Here is a tiny trained network, its code and every weight. The questions are about switching its units off for an input and a target symbol, where a switched-off unit gives its printed mean instead of its output.

import numpy as np


def w(rows, s, z=0):
    codes = np.array(rows[::2]) - 128.0
    scale = np.full(codes.shape[1], s)
    scale[-1] = z or s
    return codes * scale


def f(y):
    return np.maximum(y, 0)


def softmax(a):
    e = np.exp(a - a.max(-1, keepdims=True))
    return e / e.sum(-1, keepdims=True)


def log_softmax(a):
    a = a - a.max(-1, keepdims=True)
    return a - np.log(np.exp(a).sum(-1, keepdims=True))


def net(x, mask):
    ids = ['Ωβδεζηθμξστ'.index(c) for c in x.split()]
    T = len(ids)
    res = E[ids] + P[:T]
    r = res
    for j in range(3):
        rows = slice(2 * j, 2 * j + 2)
        q, k, v = (r @ M[0][rows].T for M in (Q, K, V))
        z = softmax(np.where(np.tri(T) > 0, q @ k.T / 2**0.5, -1e9)) @ v
        o = O[0][rows]
        res = res + np.where(mask[j], z, o[:, -1]) @ o[:, :-1]
    y = f(res @ A[0][:, :-1].T + A[0][:, -1])
    res = res + np.where(mask[3:27], y, B[0][:, -1]) @ B[0][:, :-1]
    return log_softmax(res[-1] @ U[:, :-1].T + U[:, -1])


Q, K, V, O, A, B = {}, {}, {}, {}, {}, {}
E = w([
[240,115,104,146,99,128,135,162,141,52,89,65],'Ω',
[248,107,151,105,143,136,79,171,100,119,98,149],'β',
[68,147,81,153,73,184,170,168,124,112,109,165],'δ',
[124,72,45,71,77,127,92,108,77,121,112,184],'ε',
[112,119,68,243,35,158,71,189,218,152,106,118],'ζ',
[137,149,5,102,163,133,97,144,199,22,99,86],'η',
[169,92,64,135,148,162,153,84,218,88,133,151],'θ',
[127,151,47,139,132,68,183,92,113,83,70,158],'μ',
[184,113,116,219,172,67,69,94,197,143,48,107],'ξ',
[169,245,47,89,129,131,186,107,104,151,140,108],'σ',
[86,89,106,194,189,144,115,163,47,140,145,78],'τ',
],0.016)
P = w([
[113,114,218,88,83,115,81,254,178,39,137,238],'0',
[147,82,169,131,96,171,109,225,147,94,76,254],'1',
[157,79,147,143,104,170,135,207,125,113,59,221],'2',
[167,75,119,151,111,175,153,160,89,115,79,188],'3',
[150,66,110,141,128,170,153,133,105,145,92,162],'4',
[139,49,91,149,131,177,152,97,75,157,91,142],'5',
[140,52,76,149,127,180,163,59,75,176,120,105],'6',
[128,44,71,138,142,176,162,38,88,191,143,75],'7',
[143,46,92,188,138,118,154,60,75,190,165,94],'8',
],0.0065)
Q[0] = w([
[34,204,233,30,226,21,133,45,172,186,229,98],'h0',
[90,156,187,85,66,107,65,117,73,115,180,102],'h0',
[43,189,238,60,110,67,98,142,200,183,166,116],'h1',
[129,151,159,113,241,109,151,133,99,104,228,115],'h1',
[194,173,35,132,159,170,82,147,65,132,75,134],'h2',
[100,190,230,111,187,137,115,95,111,158,254,54],'h2',
],0.0079)
K[0] = w([
[156,140,221,107,32,146,76,255,123,98,99,198],'h0',
[213,97,103,106,110,230,97,221,188,34,153,192],'h0',
[170,175,164,57,128,151,83,203,152,41,123,226],'h1',
[88,113,202,112,124,177,79,236,74,97,135,193],'h1',
[123,84,105,130,158,190,148,79,109,198,79,52],'h2',
[175,123,199,142,67,77,96,254,194,48,81,251],'h2',
],0.0074)
V[0] = w([
[172,133,129,132,229,255,91,135,219,109,95,98],'h0',
[185,71,177,81,56,138,152,185,134,204,146,152],'h0',
[154,176,139,97,177,47,85,103,148,143,33,182],'h1',
[80,182,97,209,133,121,77,156,96,157,143,55],'h1',
[164,206,126,45,69,115,147,75,166,188,107,69],'h2',
[80,159,135,162,115,151,140,190,84,199,124,29],'h2',
],0.0064)
O[0] = w([
[117,118,139,89,122,135,123,115,243,129,127,132,215],'h0',
[133,118,179,113,92,182,136,75,115,162,104,63,63],'h0',
[110,150,175,153,197,74,113,87,110,119,126,128,118],'h1',
[100,117,141,117,157,140,120,138,170,133,9,112,136],'h1',
[152,176,115,146,103,137,107,89,142,115,115,144,2],'h2',
[153,160,161,152,141,168,137,162,102,116,113,150,77],'h2',
],0.012,0.005)
A[0] = w([
[206,217,131,119,144,176,43,192,178,115,148,196,150],'n0',
[89,165,115,68,217,99,125,199,136,229,160,98,85],'n1',
[152,104,105,89,107,114,192,139,184,185,192,198,88],'n2',
[82,67,158,84,131,127,110,132,114,151,127,130,69],'n3',
[162,123,169,127,207,121,123,118,99,191,173,101,48],'n4',
[138,131,43,143,124,145,98,171,101,51,154,114,144],'n5',
[134,109,168,123,152,129,182,142,120,109,197,192,119],'n6',
[216,185,157,26,179,237,70,173,76,209,212,142,168],'n7',
[69,44,68,121,109,112,161,123,135,115,92,158,180],'n8',
[131,64,133,192,118,188,90,123,156,52,110,227,104],'n9',
[156,128,40,140,160,124,149,157,186,116,122,119,110],'n10',
[94,116,156,184,162,106,136,82,101,125,83,85,101],'n11',
[26,82,86,121,166,53,194,87,153,181,112,97,65],'n12',
[50,149,190,132,123,213,178,159,69,119,118,131,65],'n13',
[140,159,174,109,127,117,80,61,120,99,197,210,101],'n14',
[93,142,209,188,75,191,147,35,92,225,153,15,47],'n15',
[40,161,189,157,55,153,194,63,121,150,175,186,66],'n16',
[178,52,88,196,159,113,200,168,130,73,159,73,158],'n17',
[22,152,155,176,156,173,132,126,123,126,133,156,157],'n18',
[159,151,220,182,174,83,151,100,111,223,118,100,56],'n19',
[119,164,199,132,40,119,141,98,126,163,120,117,2],'n20',
[42,126,114,45,93,108,217,71,113,71,97,148,152],'n21',
[178,191,105,80,117,212,155,174,181,94,164,78,128],'n22',
[101,113,188,88,87,148,2,106,145,149,84,127,87],'n23',
],0.0078,0.0087)
B[0] = w([
[82,104,177,93,133,133,139,35,147,141,117,89,172],'n0',
[93,159,168,120,141,144,102,24,42,98,25,33,140],'n1',
[138,131,119,103,117,187,151,87,168,133,108,109,173],'n2',
[170,75,9,66,146,87,208,215,50,84,62,40,138],'n3',
[149,85,114,153,94,63,171,99,221,232,3,208,130],'n4',
[94,95,144,97,74,101,198,64,159,166,81,171,198],'n5',
[116,176,104,95,147,135,134,195,159,179,136,163,146],'n6',
[123,69,185,134,113,129,136,62,170,157,58,163,157],'n7',
[155,121,129,136,176,132,112,162,105,144,184,133,247],'n8',
[97,120,78,114,130,167,144,92,149,157,128,81,192],'n9',
[78,153,150,80,103,126,94,105,132,112,139,105,211],'n10',
[159,185,170,86,101,158,134,187,95,137,148,114,141],'n11',
[142,132,155,135,102,153,153,143,178,136,110,156,164],'n12',
[134,168,131,126,87,121,65,112,150,171,107,111,143],'n13',
[126,160,105,52,164,114,133,56,119,210,153,90,143],'n14',
[19,115,79,36,93,32,190,30,214,87,63,254,128],'n15',
[238,25,197,48,162,210,219,36,208,206,64,203,130],'n16',
[139,173,126,97,117,92,113,179,129,151,187,117,238],'n17',
[108,169,180,174,91,141,112,150,162,147,151,135,149],'n18',
[105,116,154,56,147,171,192,113,128,157,80,165,135],'n19',
[122,70,233,181,173,118,177,76,121,209,29,181,128],'n20',
[149,91,158,208,159,81,126,130,104,98,74,167,165],'n21',
[92,161,173,138,117,149,99,125,61,127,171,108,179],'n22',
[177,79,81,224,94,75,96,95,138,102,114,143,140],'n23',
],0.0089,0.014)
U = w([
[103,140,155,97,46,88,181,166,130,3,130,65,126],'Ω',
[189,108,208,133,162,115,50,128,138,178,102,142,27],'β',
[64,124,159,218,23,204,88,171,130,126,142,217,144],'δ',
[144,38,114,109,131,146,49,104,40,171,132,178,47],'ε',
[68,66,87,220,82,139,74,158,91,176,117,32,87],'ζ',
[46,151,58,83,163,157,156,124,133,106,143,129,2],'η',
[187,106,113,123,98,178,181,136,142,75,207,98,231],'θ',
[118,108,25,147,101,52,137,148,81,179,137,187,41],'μ',
[162,170,116,227,238,72,116,148,182,118,113,130,234],'ξ',
[125,234,62,188,136,189,145,12,28,163,71,84,198],'σ',
[43,126,149,142,173,235,233,201,67,158,104,112,225],'τ',
],0.0058,0.0039)

Each question gives the input, a string of symbols that net reads in full, and the target symbol t.
The units are the heads (2 rows each of Q, K, V and O) and the neurons (one row each of A and B). Each row of codes is followed by its name. A weight is (code - 128) times the scale printed after its matrix; where a second scale follows, it is the last column's (O, A, B and U).
mask holds one flag per unit, heads first, then neurons. A switched-off unit (its flag False) gives its mean, the last column of its rows in O or B, instead of its output. The means were averaged over made-up inputs and are rounded, as every weight is.
A unit's drop is (log p(t) with every unit on - log p(t) with that unit switched off) / (log p(t) with every unit on - log p(t) with every unit switched off).
The circuit of an input: a set's keep is (log p(t) with only the set's units on - log p(t) with every unit switched off) / (log p(t) with every unit on - log p(t) with every unit switched off). Starting from the 12 units with the biggest drops (on a tie, the unit counted first), units are removed one at a time, each time the one whose removal leaves the highest keep (on an exact tie, the one counted first), for as long as the keep stays at least 0.8.
units of the circuit, in order: the units of the circuit, biggest drop first
unit that matters most: the unit with the biggest drop
k most important neurons: the k neurons with the biggest drops, biggest first
heads that matter: for each layer, one digit per head in row order, 1 if its drop is at least 0.15 and else 0, layers parted by /
drop of u: that unit's drop, to one decimal
input μ μ η σ, target σ: heads that matter => 001
input ξ η θ η ε θ μ θ η, target μ: unit that matters most => h0
input τ ξ μ μ, target ξ: units of the circuit, in order => h1, n21
input τ σ σ ξ, target σ: units of the circuit, in order => h2, n8, n9
input β δ ξ δ δ η θ σ μ, target σ: heads that matter => 001
input ε σ ε τ θ, target τ: units of the circuit, in order => h2, h1
input β μ θ ζ ξ μ σ ζ ε, target σ: 2 most important neurons => n17, n9
input Ω δ μ μ σ Ω, target σ: units of the circuit, in order => h2, h0
input σ τ σ, target σ: heads that matter => 000
input τ σ β τ ξ Ω τ μ, target τ: heads that matter => 011
input μ θ ε β σ δ ζ, target σ: heads that matter => 001
input η β ξ θ Ω β μ Ω ζ, target μ: 2 most important neurons => n5, n22
input ζ θ ζ, target θ: units of the circuit, in order => h1, n2, h2, h0
input β δ β ε Ω η β μ θ, target μ: unit that matters most => h0
input Ω τ ζ δ Ω Ω Ω σ Ω, target σ: heads that matter => 001
input η ε η τ η η τ δ, target δ: units of the circuit, in order => n13, n18, h2
input ξ η τ τ δ η, target τ: 2 most important neurons => n22, n8
input μ δ ξ μ ζ ε η δ, target δ: heads that matter => 000
input θ η σ η, target σ: heads that matter => 001
input ζ δ τ ξ Ω δ τ ε, target τ: units of the circuit, in order => h2
input μ η θ μ δ η ξ θ, target ξ: 2 most important neurons => n21, n5
input σ ζ δ β ζ β Ω σ δ, target σ: drop of n1 => -0.1
input δ τ β θ δ μ θ μ Ω, target μ: drop of n21 => 0.0
input β Ω η θ θ θ η τ θ, target τ: drop of n16 => 0.0
input η ε τ τ Ω, target τ: drop of h1 => 0.3
